Below are the code and all the weights of a small trained network. Each question names an input and a class and asks about switching units off, where a switched-off unit gives its printed mean instead of its output.

import numpy as np


def w(rows, s, z=0):
    codes = np.array(rows[::2]) - 128.0
    scale = np.full(codes.shape[1], s)
    scale[-1] = z or s
    return codes * scale


def norm(h):
    return h / np.sqrt((h * h).mean(-1, keepdims=True) + 1e-5)


def f(y):
    return y / 2 * (1 + np.tanh(0.7978845608 * (y + 0.044715 * y**3)))


def log_softmax(a):
    a = a - a.max(-1, keepdims=True)
    return a - np.log(np.exp(a).sum(-1, keepdims=True))


def net(x, mask):
    res = np.array(x, float).reshape(1, 5) / 4 @ E
    u = 0
    for l in range(2):
        y = f(norm(res) @ A[l][:, :-1].T + A[l][:, -1])
        res = res + np.where(mask[u : u + 14], y, B[l][:, -1]) @ B[l][:, :-1]
        u += 14
    return log_softmax(norm(res)[-1] @ U[:, :-1].T + U[:, -1])


A, B = {}, {}
E = w([
[137,59,151,59,47,158,84,115,88,127],'x0',
[84,159,167,47,110,189,135,217,152,78],'x1',
[158,140,94,114,87,77,103,130,230,63],'x2',
[110,114,226,111,134,136,135,115,101,104],'x3',
[5,34,177,114,138,95,188,122,126,177],'x4',
],0.0022)
A[0] = w([
[102,184,127,130,124,156,140,253,192,117,113],'0.n1',
[100,90,139,51,114,102,150,198,160,120,121],'0.n2',
[164,88,109,184,119,129,115,88,104,189,102],'0.n3',
[96,150,90,165,187,178,150,164,139,167,106],'0.n4',
[174,185,128,154,175,105,121,94,122,97,133],'0.n5',
[101,117,99,164,187,72,187,149,219,120,3],'0.n6',
[115,169,138,142,145,137,143,142,65,152,121],'0.n7',
[103,121,90,147,132,59,161,104,199,156,66],'0.n8',
[167,195,119,104,131,137,133,203,156,49,50],'0.n9',
[106,81,159,76,95,119,94,108,126,126,72],'0.n10',
[113,115,160,114,103,143,120,120,122,139,84],'0.n11',
[147,119,151,87,99,130,82,141,190,71,96],'0.n12',
[132,91,142,77,77,175,132,133,92,135,159],'0.n13',
[171,152,65,151,78,106,84,128,153,135,120],'0.n14',
],0.0047,0.0013)
B[0] = w([
[198,125,122,5,124,122,99,63,31,177,252],'0.n1',
[116,98,187,86,10,62,96,121,68,60,220],'0.n2',
[103,198,133,3,113,145,134,181,125,127,215],'0.n3',
[116,82,164,140,139,182,170,38,108,88,192],'0.n4',
[118,23,167,206,68,46,57,181,111,101,192],'0.n5',
[61,144,209,175,39,185,146,127,199,75,227],'0.n6',
[81,116,118,97,140,118,131,15,103,117,168],'0.n7',
[153,163,209,190,110,197,120,135,126,207,216],'0.n8',
[119,157,110,138,156,66,116,128,239,164,238],'0.n9',
[184,37,130,155,63,195,161,217,56,133,166],'0.n10',
[109,89,97,119,94,95,188,130,142,122,135],'0.n11',
[74,197,139,188,157,182,123,5,64,176,193],'0.n12',
[120,79,171,208,101,68,170,177,255,58,195],'0.n13',
[139,1,73,142,186,183,140,146,124,72,216],'0.n14',
],0.0026,0.0022)
A[1] = w([
[98,47,160,71,65,123,171,204,99,154,50],'1.n1',
[123,141,186,192,167,69,187,119,174,186,82],'1.n2',
[181,173,153,56,93,162,65,70,169,81,75],'1.n3',
[103,235,118,33,88,131,128,161,178,117,8],'1.n4',
[130,151,203,27,109,149,98,137,104,136,163],'1.n5',
[191,128,70,143,127,163,85,122,104,70,107],'1.n6',
[214,64,65,147,117,166,123,161,145,176,106],'1.n7',
[77,144,108,92,212,173,192,115,61,141,15],'1.n8',
[194,178,110,163,132,116,111,110,79,185,63],'1.n9',
[162,176,83,117,199,124,76,149,141,141,89],'1.n10',
[88,131,181,138,94,141,205,122,113,85,176],'1.n11',
[81,105,140,102,188,152,178,132,114,205,123],'1.n12',
[106,123,120,199,138,113,158,163,205,127,92],'1.n13',
[144,104,3,74,146,100,93,185,120,99,112],'1.n14',
],0.0044,0.0011)
B[1] = w([
[111,131,162,109,97,108,145,130,159,13,251],'1.n1',
[129,206,59,108,147,139,71,199,183,98,191],'1.n2',
[94,173,81,171,160,127,119,163,154,163,201],'1.n3',
[75,179,166,118,169,44,215,88,41,254,162],'1.n4',
[57,111,97,131,96,117,145,106,157,149,213],'1.n5',
[115,167,119,124,165,133,137,201,153,90,179],'1.n6',
[180,155,160,25,158,121,174,141,165,165,174],'1.n7',
[191,102,93,182,118,192,119,57,124,199,170],'1.n8',
[93,90,203,114,97,41,166,156,121,64,145],'1.n9',
[138,111,108,54,123,141,143,166,152,83,162],'1.n10',
[183,89,59,106,133,167,124,144,108,88,226],'1.n11',
[204,156,72,156,122,192,50,122,140,126,192],'1.n12',
[101,116,164,149,39,135,26,160,149,129,155],'1.n13',
[183,142,129,86,224,117,157,78,82,81,176],'1.n14',
],0.0041,0.0031)
U = w([
[70,2,176,83,8,157,187,108,105,43,157],'0',
[168,71,167,117,95,114,129,166,162,240,1],'1',
[22,201,117,81,119,73,195,104,116,244,134],'2',
[223,151,83,38,220,80,164,166,136,73,169],'3',
[192,91,51,176,158,246,121,46,69,217,139],'4',
[114,160,104,228,107,140,47,199,205,90,145],'5',
[139,82,191,199,150,60,138,140,20,124,55],'6',
],0.0094,0.0061)

Each question gives the input, the list of numbers given to net, and the class t.
The units are the neurons (one row each of A and B). Each row of codes is followed by its name. A weight is (code - 128) times the scale printed after its matrix; where a second scale follows, it is the last column's (A, B and U).
mask holds one flag per neuron, layer by layer. A switched-off neuron (its flag False) gives its mean, the last column of its row in B, instead of its output. The means were averaged over made-up inputs and are rounded, as every weight is.
A unit's drop is (log p(t) with every unit on - log p(t) with that unit switched off) / (log p(t) with every unit on - log p(t) with every unit switched off).
The circuit of an input: a set's keep is (log p(t) with only the set's units on - log p(t) with every unit switched off) / (log p(t) with every unit on - log p(t) with every unit switched off). Starting from the 12 units with the biggest drops (on a tie, the unit counted first), units are removed one at a time, each time the one whose removal leaves the highest keep (on an exact tie, the one counted first), for as long as the keep stays at least 0.8.
circuit, biggest first: the units of the circuit, biggest drop first
most important unit: the unit with the biggest drop
top k neurons: the k neurons with the biggest drops, biggest first
k most important neurons of layer l: the k neurons of layer l with the biggest drops, biggest first
drop when u is switched off: that unit's drop, to one decimal
input [3,-3,-5,0,-2], class 0: circuit, biggest first -> 1.n9
input [-5,3,3,6,-4], class 2: top 2 neurons -> 0.n1, 1.n4
input [-6,4,-2,0,8], class 0: circuit, biggest first -> 0.n2, 1.n1
input [5,-2,-1,-7,2], class 3: circuit, biggest first -> 0.n6, 1.n7
input [8,-8,-7,3,-8], class 3: 2 most important neurons of layer 1 -> 1.n7, 1.n6
input [-6,0,-2,-7,3], class 4: top 2 neurons -> 0.n4, 0.n13
input [-3,-3,-2,-8,7], class 4: top 3 neurons -> 0.n13, 0.n4, 0.n5
input [-8,-5,-5,6,-6], class 6: 2 most important neurons of layer 0 -> 0.n5, 0.n13
input [-8,-8,-5,4,1], class 5: top 2 neurons -> 1.n2, 0.n1
input [7,6,3,3,-4], class 2: 2 most important neurons of layer 1 -> 1.n4, 1.n3
input [5,1,2,3,-6], class 5: 2 most important neurons of layer 0 -> 0.n12, 0.n13
input [-2,-8,-3,5,-3], class 6: 2 most important neurons of layer 0 -> 0.n9, 0.n5
input [-8,7,8,-2,-2], class 2: top 2 neurons -> 1.n4, 0.n1
input [0,8,-4,-8,-4], class 2: circuit, biggest first -> 1.n4
input [1,3,-6,2,-7], class 2: top 2 neurons -> 0.n14, 1.n11
input [-7,-7,-4,-2,7], class 4: 2 most important neurons of layer 1 -> 1.n8, 1.n1
input [2,-8,-5,3,6], class 4: top 2 neurons -> 1.n12, 0.n2
input [4,-6,-4,2,-2], class 0: drop when 0.n13 is switched off -> 0.0
input [-7,7,3,5,3], class 2: drop when 1.n4 is switched off -> 0.1
input [4,-5,-3,4,-2], class 0: most important unit -> 0.n3
input [6,2,-8,-1,-8], class 3: drop when 0.n6 is switched off -> 0.2
